[ 33 -10   2  20  15 -11  17  21 -32  14  -3  -5  -4  16 -12 -34  37  -7
  26  11 -26 -51  37  -3   4 -31  16  24  -2  -9 -21  10   7  12  41] => 9
[ 12  40 -58 -10  -7  63 -15  27   1  -1  -4 -45 -21  99  -8  33 -39 -32
  25  13  27 -57   5 -36 -15  25  19  29 -39  15  -3  -2 -16 -22 -39] => 7
[ 35 -20  -8  -2  -8   4  22   6   7  -1   2  -6 -28 -28   6   1  -5   7
   5  61  18  -7 -26  19   4  10 -22  19 -25  23  -6  -8 -21 -27  34] => 9
[ 15  -8  -1  17   0 -10  -6   4  11   7 -20   1  10  21  -7   0 -36 -28
   4  -8  -2 -20  46 -54  -1 -31 -10  31   8   3 -14 -43 -26 -23  30] => 5
[ -7 -10  -1 -15  32  27 -26  -1  10  12 -18  -3 -11  43  33  -5 -23  18
  -5  -2  14 -50  54 -46 -25 -25  11  33 -17  -5 -34   2   9  14  19] => 5
[  9 -17 -34   5   4  18   7   1  36   1  -6  -6 -10  19  16  14 -19 -14
  -2  11   0   1   1   3  10  -6 -28 -11  -3  51 -11   4  12 -15   6] => 2
[ 21 -39  13  17 -21   8 -19  18  36 -14  12  -2 -11  19  13 -16 -26 -41
  27   3  24 -22 -27 -12 -19  16  39  19  17  25  -7   9  28  -5  38] => 7
[  8  13  12   3   1 -19  12 -18 -13  -4  21  -9   8 -10  11  16  -4   0
 -22 -19 -43  18  -1  28  10  16  -1 -39  -5 -14  24  -6   9  -1  -9] => 3
[ 21 -27  -3 -24  -5  12  22  10  36  -7  10  -3 -28   9   1 -10   1 -29
  17  53  18 -19  -4  57  -6 -21   4  31  17  48 -30 -11  34   0  34] => 4
[ 35  -4  -2   4 -25  -1  16   0   4   7   1 -28 -14  16 -10  26 -24 -21
   9   8 -21   8 -35  10   4  14  25   8  17   7  13  -1  -7  18  -6] => 1
[ 36 -26  -5  16 -35 -32   4 -12   4  21 -21  28  16  19 -14  -2  -9  12
   1 -14 -36 -44   7 -49  -2 -40 -28  29  26  26  10   6 -32   6   6] => 2
[ 17  12  -5  -3   6 -11  18   8 -15   7  10 -22   3  18  -1  25   6  12
   9  -5 -14   3  19   0   3  23   5  -5   1  -5   1  -9   2  22  -9] => 1
[ 16   3  -8 -30  28  26   4  -2 -26  -1   2 -20 -30  22   8  11  -3  12
  -6   9   7 -25   7  12   6  17   4 -24 -16  -3   9  -1   7  -7   9] => 6
[ -34   15  -14   13    1   25  -50   10   29   -5  -50   15   33   47
  -24   12   25    9  -15    3   22  -45   85 -114  -15  -36   14   -5
    2   18  -34   12   -2    3  -47] => 1
[-25   2 -13 -39  28  24 -23 -23   7 -15  -1 -21 -14  23 -13   8 -14  19
 -26  22  10 -19  11  -9   0  -5 -11 -17  -1   5   5   3  21  -4 -43] => 6
[ 29 -11  47  13   3 -34  -6  -9 -36  16 -12  13  44 -15 -36 -33   6  34
  -5 -72 -26 -32  71 -47 -27  10 -47  -4  21  -9  10  33 -14  51  25] => 5
[ 27 -11 -17  -7  -7  33  10   7  22   5 -27  -9  17   1   6 -21  -4 -15
  -8   4  16 -11  31  -1   2 -15 -22 -25  -7  38 -12 -10  -9 -27  22] => 5
[ 22  -4  -5 -24   9   4   7   2   2  -3   8 -20 -16  25 -16   6 -30  -8
  25 -13   9 -25  24   5  -6  -1 -10  -4   5 -18  17  12   0   7  -4] => 7
[  7 -26  12 -17   9   1  25  -1  15   2  18 -16  -9  21  -3  -6  -8  -3
  25  17  13   4  23  11  -9 -20  -7   8 -11 -36  23  -9 -21 -10 -17] => 9
[ 29  -9 -28  17   4   9   9  25 -22  -3   3  -2 -16  41  -7 -29   5 -29
  24   9  -4 -42  -8   0  -6  23  10  13  -5  33 -20   7  30 -24  28] => 7
[ 13 -14 -11  -1  26   8  -1   7  17  -8  26 -30  -7  47 -19  13 -16 -32
  23  11  11 -29  18 -17  -8  11  -8  20  -2  17 -21 -31   7  -4   8] => 6
[-30 -15  26 -21   9   7   5 -15   1  -1  11   2   3  26   0 -12 -25 -20
  13 -18  -9  -2  11   4  -7  -1 -15   5  -3  -6   8 -13   1   0  13] => 7
[ 40  50 -10 -13  44 -17  13  14 -24  -3  -2 -29  -6  -8  14   1  -8 -28
 -11 -10  37  30  26  -3   3  39   0 -15 -36  -8   0 -47  45 -18  31] => 8
[ 29  -9 -16   6   8  15  24  19  19   2  -7 -10  18  43  15 -22 -23 -13
   6  10  21 -21  25   2   7 -25 -16 -10   0  30 -21 -12  27  -7  12] => 4
[ 28  -6   9   7 -27  -1  14 -11  12   8 -24  -6  21  22  -7  -7 -45   0
   0   8  15  -9  17 -11   0 -23 -32 -12  -4  37   2 -10 -12 -11   5] => 0
[  3 -22  22   1   3  -9  11  -7  -6   9  -4  12  20  -3 -25 -18 -27 -37
  23 -13 -14 -32  16 -25   1 -31 -34  28   5 -11  -6 -24 -29  -1  47] => 7
[-15  -7 -14  -9  23 -17  -1 -14   9  -1   2   5 -14 -30  17  15   7  13
 -11  -7  -4  24 -26  28   2  -2  -4 -16  -2  -1 -15 -12  19 -13  -2] => 2
[ 20  14 -15 -11  -1  23  -4   3  -3   9 -18 -14  -3  24   1 -12 -10  22
  -7 -17  -5 -24  30 -18   5  -1   1 -11   1   7 -12  18  -2  10  12] => 8
[-30   5  -1  12   5  -1   3  18  19  12  14   3   0  23   8  19  38 -28
  32  -2 -21 -20  37   5  -3 -31  19  14 -26 -16 -11 -36  -1  12  11] => 9
[-24   4 -34   5 -19 -47   3   8 -44  12   6  20 -19 -28 -48  14  52  44
  18 -45 -70  -9  -6  69  19 -11  16  15  28 -28   5 -10 -37  -3  15] => 4
[ 11 -14 -24  25 -20  -6  -8  12   2   4  -8  12  26  18 -12  -4 -21   0
  13  25   4 -47  20 -26  11 -36  -1  22   6   6  -5 -22 -18 -36  18] => 0
[ 12  -2  14  14 -22 -27  -9 -10 -33   8  -7 -18  -7 -14   0  -5  -4  19
  -6 -37 -36   7  -2  14  13  19   9  -6   8  -3  20  16 -19  10  27] => 3
[ 58  -2  21  -5   8   5  22  -4 -14  12 -11 -47 -25  21 -27  -5 -22 -11
  19  -9  12 -25  -2  13 -22  23 -22   5 -39 -11   9   1 -19  11  27] => 9
[  4   5  -9   8   4  -9  18   2   8   1  27   7   2  12  12  22   0  10
  -8 -15 -46 -11  -8  44   3  -3  18 -10  -5 -26  15 -20   8   0   3] => 4
[ -1  -5 -12  38   7 -22   6   8 -26 -11  24 -12  14  -8 -24  -5  -7 -52
   8  -9 -37  17  -9  18  27  21  -8  -4  14   8  -7 -28   6 -33  28] => 3
[ 29  13  27  -5 -35 -32 -20 -20 -64  -1   7 -10  34 -46  -8 -20 -10  77
 -41  -5 -33 -26  -8  32  21  32   5 -15  29 -15  79  53  23  31  16] => 0
[ 31 -21 -12  24 -21   8   7  23  -5   4   3   1  -3   3 -21  15  -5 -40
  22  23  -8 -11 -32 -16  -1  14  20  27  24  21  -6  14  -8  12  10] => 1
[ 20  -6  35   4  29 -12   8 -11 -15  10   3 -24 -12   3 -10  -7  -7  -3
   6 -20 -38 -22  35  18   6 -11  -9  -4  -7 -14   3  11  18  40  52] => 9
[ 35  -4 -22  14   0   5  -1   8  20  -5   1  -6  -7  51 -18  24 -48  -8
  17  21  13 -52  27 -16  -9 -11 -13  -2   0  20 -13  -5  18 -12  -5] => 0
[ -5  21  20 -16 -20  -7  -7  -9 -22  -3  14 -17  24  13 -10 -10   3   5
  -6 -29 -20   1   4   6  -8  31  12  -2   3  -3  44  12   6  13 -16] => 7
[  0  -2 -19   5  -5   6  -8  -2  19   9 -10  11   6   5  -9  31   5 -12
  -2 -30  -4   0 -14 -20  -5   0 -21 -28 -24  34  -8 -26 -22  -6  -3] => 6
[ 43  19  -4   1   9   6   4   2 -20   4   3 -10 -12  29 -27   6 -25 -16
   0 -28 -26 -20  13 -14  -4  27  -5   0  12  23 -13  11  17  23  21] => 8
[ 12  -2  10  18  -3  16  -7   3  12  -1   2 -19   6  25 -16  -5   6  -8
   4  -4 -20 -21  18  -5  -5   1   6 -10  -6  17  -5  20  10  15   4] => 9
[-19 -24  -1  17 -31 -20   7 -12   1  11   9 -10 -12 -10  -5   5   2  27
  15 -33 -57  37 -38  40  15   3   3   7  46  30 -20  18 -32  15   7] => 2
[ 31 -40   9  29   4  -6  10   9 -12  -3  -3 -52   5  48 -26 -46 -16 -16
  17   2  -6   8  20 -19   8  29  18  33  28  16  -5  12  -7 -15  35] => 1
[ 25  -1 -11   6   7 -37  14  -1 -26   8  -3 -19 -20  14   2  -2 -29  14
  14 -10  19  29  -6  26  -8  28 -10   7 -24  14   8 -16   7 -22  19] => 0
[ 19 -31  20  -1   3 -36  18  -5 -14  12   7   6  -7   8 -15  10 -11  -9
  16  -3 -30  -2  21 -15   3  -9   4  33  25 -27  26 -10 -19  15  23] => 1
[ 41   5  -4  13 -27  10 -19  -7   9 -11  -2 -37  45  39   3 -17 -26  16
 -33  -9 -15 -37   3 -27  18  11  11 -25  33  27  30  18  30  -9 -12] => 2
[ 17   7  -1   7   3 -14   6  -6 -14   4   9  -4   4  14   1  16  -3  -9
  -7 -18 -41 -29   0   5   7  -5  15  -7  12 -26  31  -6  16   3   0] => 2
[ 49 -27  -9 -15   4   6  29  13 -16   9  11 -26 -18  32  23 -25  -2  -4
  21  34  35 -17 -21   4 -10  20  -1  26 -18  22   0 -11  -2 -10  20] => 6
[  0  -8  15  10  -6  -7  -8  -8   5   9  -5  -6  13  21  -3 -12   6  16
  -1 -16 -29 -14  17 -12   1 -22   6  -1   1   9  -7   4  -1  14   5] => 9
[ -7   5  -5  11 -54  15   6  -8  13   8   1   4 -18 -20  -1  48 -38  32
   9   6 -27 -23 -52  46   4 -10   7 -34   7 -24  20  19 -30  23 -26] => 0
[-22   3  -3 -23  10  -1   4   6 -22 -12  36  -7 -17  17   4  23  -2 -18
   8  65  28  12 -12 -20  -5  40   1  74 -16  19  -5 -65 -32 -45   5] => 6
[-15 -26   7  54 -15 -37   3   6  13  -8  17   1   5 -11 -27   9   0 -17
  21 -16 -47  25  44 -10  24   5 -26  10  29  31 -33 -18 -47 -22  46] => 3
[ -7 -19  17   5  -9  21   6   3   2   3  -7  -8   7  31   2 -38  17  12
  11  13 -11 -24  18   0   2 -26   6  -7  12  23 -27  22  12  14   0] => 9
[ -3  16  12 -48  36   5  28   3 -53  10  15 -40 -10  21  22   1  -1   5
  12 -21  45  43  21  25   1  59 -33 -14 -46   2  31 -35  -7  -6  12] => 6
[ 68  -1  -2  16   4   5  25  22  32   5  15  26 -45  31  -5  83 -38 -31
  25  -1 -11 -38  11 -12 -29  -9  17  21 -18 -17  -8 -23 -48  -8  29] => 4
[-14  14  47   9 -15 -45 -22 -26 -63   6  -4  -4  55   2 -16 -11 -17  15
 -22 -99 -46  34  19 -22  16  28 -11 -30  20  -3  35 -19 -20   3  16] => 3
[ -5 -22   3 -16  34   7   5  -8 -20   0  12   0 -18  26  -2   0 -19  -1
   5  -7  10 -13 -13  -6 -11  21 -25  -7 -13   0  -1 -12   8  -2   1] => 6
[ 36   0 -38  16  23  -2  14  31  -2   0   5 -39  -6  46 -13   8  -6 -55
  24  25  12   8  22 -18   8   9  27  29   1  12  -9 -21  18 -20   3] => 1
[  8 -12   4  16 -29 -19   4 -12  -7  17  -8  22   8 -17  -5  19  -5  22
  -6 -25 -51 -23 -14 -10  10 -13 -22   2  18   5  15  10 -37  14  16] => 2
[  9   9 -10 -12  51 -22 -14  -2 -46  -5  36 -31   2  23 -18  -9  -4  -8
   6 -68 -38   0  15  39   2  45  19 -13  -2 -27  32  10  51   7  24] => 7
[ -8   4   2  -9  10 -17  28  -7 -13  -2  30  -4   1  12 -15   6 -14 -21
  20 -19 -16  13 -17  22 -13  26 -19   3 -17 -27  17 -34 -12 -17 -14] => 7
[-16  -2  10   6  24 -22 -12   0 -17   2   8  11  16  -9 -14   8  19  22
  12 -33 -15 -34  62 -19  -4  -5 -33 -11  -1 -14 -35  -2  -4  23  16] => 3
[ 32   5   5 -14  -5  13   6   3  17  -6 -10 -28  -2  27   2  -2 -46 -44
  12   0  27 -15  -1  -2   2   4 -10 -11  -8  33  -6 -31  20 -14  31] => 7
[ 35  11   6   6   2   7  17   4   0 -10  12  -3 -15   9   3  -1 -18  -5
  -6   9 -16   0  -6   1   2  17  20 -20  27  12 -28   3  27   2   9] => 8
[ 19  -8 -12  -3  36  18   7   4  14  -7  21 -23  11  37  19   4 -20  -4
  -7  24  18 -17  19 -26   2  10 -18 -10 -16  19 -13 -18  20 -10   1] => 6
[ 15   4 -24  19 -20  12 -23  15   4   0 -18   7   6  26 -20  17  -6  15
  -8 -29 -34 -42  27  -8  19 -32  35 -10  28   2   5  12 -18 -12  15] => 4
[ 44   3  12 -17 -21   5  36   8  -5  10  -6 -30 -11  30   5  31 -41 -31
  22  30  18   4  -6 -13   9   1  10  22   7  -3  11 -45 -35  -4   7] => 1
